Below are the code and all the weights of a small trained network. Each question names an input and a class and asks about switching units off, where a switched-off unit gives its printed mean instead of its output.

import numpy as np


def w(rows, s, z=0):
    codes = np.array(rows[::2]) - 128.0
    scale = np.full(codes.shape[1], s)
    scale[-1] = z or s
    return codes * scale


def f(y):
    return np.maximum(y, 0)


def log_softmax(a):
    a = a - a.max(-1, keepdims=True)
    return a - np.log(np.exp(a).sum(-1, keepdims=True))


def net(x, mask):
    res = np.array(x, float).reshape(1, 7) / 4 @ E
    y = f(res @ A[0][:, :-1].T + A[0][:, -1])
    res = res + np.where(mask, y, B[0][:, -1]) @ B[0][:, :-1]
    return log_softmax(res[-1] @ U[:, :-1].T + U[:, -1])


A, B = {}, {}
E = w([
[131,130,128,132,128,129],'x0',
[122,125,129,131,120,126],'x1',
[131,131,128,129,128,127],'x2',
[126,128,127,128,125,128],'x3',
[199,51,102,141,91,214],'x4',
[131,131,4,59,109,102],'x5',
[182,118,220,43,53,58],'x6',
],0.011)
A[0] = w([
[203,31,126,149,82,201,114],'n1',
[151,119,2,32,88,76,54],'n2',
[147,105,249,188,129,134,8],'n3',
[205,104,220,22,35,41,46],'n4',
[42,218,182,131,166,37,164],'n5',
[179,46,142,141,106,181,135],'n6',
],0.0071,0.0012)
B[0] = w([
[169,91,74,79,94,56,210],'n1',
[130,230,254,144,68,200,220],'n2',
[140,221,208,136,87,179,197],'n3',
[42,67,66,208,226,175,252],'n4',
[207,71,75,53,88,64,217],'n5',
[175,101,111,79,101,72,189],'n6',
],0.009,0.011)
U = w([
[192,87,92,19,86,2,117],'0',
[131,234,255,134,77,210,252],'1',
[43,71,47,223,241,187,14],'2',
],0.0097,0.00042)

Each question gives the input, the list of numbers given to net, and the class t.
The units are the neurons (one row each of A and B). Each row of codes is followed by its name. A weight is (code - 128) times the scale printed after its matrix; where a second scale follows, it is the last column's (A, B and U).
mask holds one flag per neuron, in row order. A switched-off neuron (its flag False) gives its mean, the last column of its row in B, instead of its output. The means were averaged over made-up inputs and are rounded, as every weight is.
A unit's drop is (log p(t) with every unit on - log p(t) with that unit switched off) / (log p(t) with every unit on - log p(t) with every unit switched off).
The circuit of an input: a set's keep is (log p(t) with only the set's units on - log p(t) with every unit switched off) / (log p(t) with every unit on - log p(t) with every unit switched off). Starting from all 6 units, units are removed one at a time, each time the one whose removal leaves the highest keep (on an exact tie, the one counted first), for as long as the keep stays at least 0.8.
units of the circuit, in order: the units of the circuit, biggest drop first
unit that matters most: the unit with the biggest drop
k most important neurons: the k neurons with the biggest drops, biggest first
drop when u is switched off: that unit's drop, to one decimal
input [3,5,-8,2,5,-4,-1], class 0: 2 most important neurons -> (n2, n1)
input [-1,-1,3,2,-3,-3,-3], class 0: units of the circuit, in order -> (n4, n2)
input [0,-2,1,-8,1,-7,-4], class 1: unit that matters most -> n4
input [-6,-2,-2,7,-7,-2,-5], class 0: 2 most important neurons -> (n5, n4)
input [-8,2,-3,-1,1,2,-2], class 1: units of the circuit, in order -> (n4, n5)
input [5,4,-3,3,3,5,-5], class 1: units of the circuit, in order -> (n4, n2)
input [2,4,5,3,-7,-3,8], class 2: 3 most important neurons -> (n4, n1, n6)
input [2,-6,-7,8,-7,-7,1], class 0: 2 most important neurons -> (n5, n2)
input [7,7,6,4,-4,2,5], class 2: 2 most important neurons -> (n4, n1)
input [-2,-4,-6,5,-1,-1,2], class 2: units of the circuit, in order -> (n2, n1, n6)
input [-7,1,-8,-1,5,-5,6], class 2: 2 most important neurons -> (n4, n2)
input [-3,-3,6,-6,7,8,3], class 1: 2 most important neurons -> (n2, n5)
input [4,3,-4,-4,4,-3,5], class 2: 3 most important neurons -> (n4, n5, n2)
input [3,-8,8,-2,4,3,-4], class 0: units of the circuit, in order -> (n4)
input [7,6,-5,4,1,8,-6], class 1: 2 most important neurons -> (n2, n4)
input [7,8,4,1,-8,-5,-6], class 0: 2 most important neurons -> (n5, n4)
input [3,8,-1,5,-5,4,-5], class 0: 3 most important neurons -> (n4, n5, n3)
input [6,6,8,7,3,0,-2], class 0: 2 most important neurons -> (n4, n2)
input [-8,8,6,-1,-3,4,3], class 1: 2 most important neurons -> (n2, n1)
input [2,-2,-6,7,6,-2,8], class 2: 2 most important neurons -> (n4, n5)
input [6,-2,0,0,7,-7,4], class 0: units of the circuit, in order -> (n1)
input [1,0,0,0,8,1,-6], class 0: 2 most important neurons -> (n4, n1)
input [-6,-1,-2,8,0,1,7], class 2: drop when n4 is switched off -> 0.6
input [-1,0,-4,1,4,6,2], class 1: drop when n5 is switched off -> 0.3
input [5,1,-1,7,8,-3,-1], class 0: drop when n6 is switched off -> 0.0
input [1,-1,-3,-6,3,7,1], class 1: drop when n2 is switched off -> 0.8
input [-3,2,8,8,2,3,3], class 1: units of the circuit, in order -> (n5)
